Here is a tiny trained network, its code and every weight. The questions are about switching its units off for an input and a class, where a switched-off unit gives its printed mean instead of its output.

import numpy as np


def w(rows, s, z=0):
    codes = np.array(rows[::2]) - 128.0
    scale = np.full(codes.shape[1], s)
    scale[-1] = z or s
    return codes * scale


def f(y):
    return y / 2 * (1 + np.tanh(0.7978845608 * (y + 0.044715 * y**3)))


def log_softmax(a):
    a = a - a.max(-1, keepdims=True)
    return a - np.log(np.exp(a).sum(-1, keepdims=True))


def net(x, mask):
    res = np.array(x, float).reshape(1, 3) / 4 @ E
    y = f(res @ A[0][:, :-1].T + A[0][:, -1])
    res = res + np.where(mask, y, B[0][:, -1]) @ B[0][:, :-1]
    return log_softmax(res[-1] @ U[:, :-1].T + U[:, -1])


A, B = {}, {}
E = w([
[137,121,247,175],'x0',
[77,51,75,179],'x1',
[59,154,182,98],'x2',
],0.014)
A[0] = w([
[145,96,142,157,184],'n0',
[136,135,182,109,175],'n1',
[178,76,55,77,171],'n2',
[135,161,170,151,190],'n3',
[98,99,101,111,135],'n4',
[185,107,107,117,169],'n5',
[184,166,158,147,152],'n6',
[73,155,130,115,145],'n7',
[82,38,110,156,210],'n8',
[125,126,151,134,124],'n9',
[63,123,153,166,254],'n10',
[106,1,91,176,225],'n11',
[120,172,137,85,202],'n12',
[212,116,109,145,216],'n13',
[66,131,137,117,222],'n14',
[147,142,151,53,223],'n15',
[170,170,165,122,213],'n16',
],0.021,0.0065)
B[0] = w([
[56,108,179,160,160],'n0',
[159,102,133,79,184],'n1',
[87,154,113,158,232],'n2',
[141,82,145,115,183],'n3',
[112,190,167,117,167],'n4',
[117,128,102,216,178],'n5',
[145,37,119,127,185],'n6',
[175,212,113,85,161],'n7',
[37,186,129,84,215],'n8',
[181,123,177,115,143],'n9',
[149,193,218,88,190],'n10',
[39,116,152,96,250],'n11',
[220,100,68,57,182],'n12',
[118,95,106,219,202],'n13',
[136,219,155,8,176],'n14',
[217,103,66,87,193],'n15',
[241,18,141,138,199],'n16',
],0.011,0.021)
U = w([
[148,174,156,185,3],'0',
[145,80,82,133,101],'1',
[153,152,109,251,158],'2',
[144,151,61,78,181],'3',
[40,117,127,193,163],'4',
[87,182,146,101,111],'5',
[148,109,200,138,161],'6',
],0.017,0.0036)

Each question gives the input, the list of numbers given to net, and the class t.
The units are the neurons (one row each of A and B). Each row of codes is followed by its name. A weight is (code - 128) times the scale printed after its matrix; where a second scale follows, it is the last column's (A, B and U).
mask holds one flag per neuron, in row order. A switched-off neuron (its flag False) gives its mean, the last column of its row in B, instead of its output. The means were averaged over made-up inputs and are rounded, as every weight is.
A unit's drop is (log p(t) with every unit on - log p(t) with that unit switched off) / (log p(t) with every unit on - log p(t) with every unit switched off).
The circuit of an input: a set's keep is (log p(t) with only the set's units on - log p(t) with every unit switched off) / (log p(t) with every unit on - log p(t) with every unit switched off). Starting from the 12 units with the biggest drops (on a tie, the unit counted first), units are removed one at a time, each time the one whose removal leaves the highest keep (on an exact tie, the one counted first), for as long as the keep stays at least 0.8.
circuit, biggest first: the units of the circuit, biggest drop first
unit that matters most: the unit with the biggest drop
top k neurons: the k neurons with the biggest drops, biggest first
drop when u is switched off: that unit's drop, to one decimal
input [6,-2,-7], class 2: unit that matters most => n13
input [0,0,4], class 3: circuit, biggest first => n11; n0
input [3,-6,4], class 1: circuit, biggest first => n16; n15; n12
input [-2,-8,2], class 1: circuit, biggest first => n16; n10
input [-2,7,-1], class 5: top 3 neurons => n8; n13; n4
input [7,0,-8], class 2: top 2 neurons => n13; n8
input [-1,1,2], class 5: top 2 neurons => n16; n15
input [6,-2,-8], class 2: drop when n13 is switched off => 0.4
input [-4,-6,-4], class 1: drop when n12 is switched off => 0.2
input [1,-3,1], class 1: drop when n8 is switched off => 0.1
input [3,-1,7], class 3: drop when n12 is switched off => 0.4
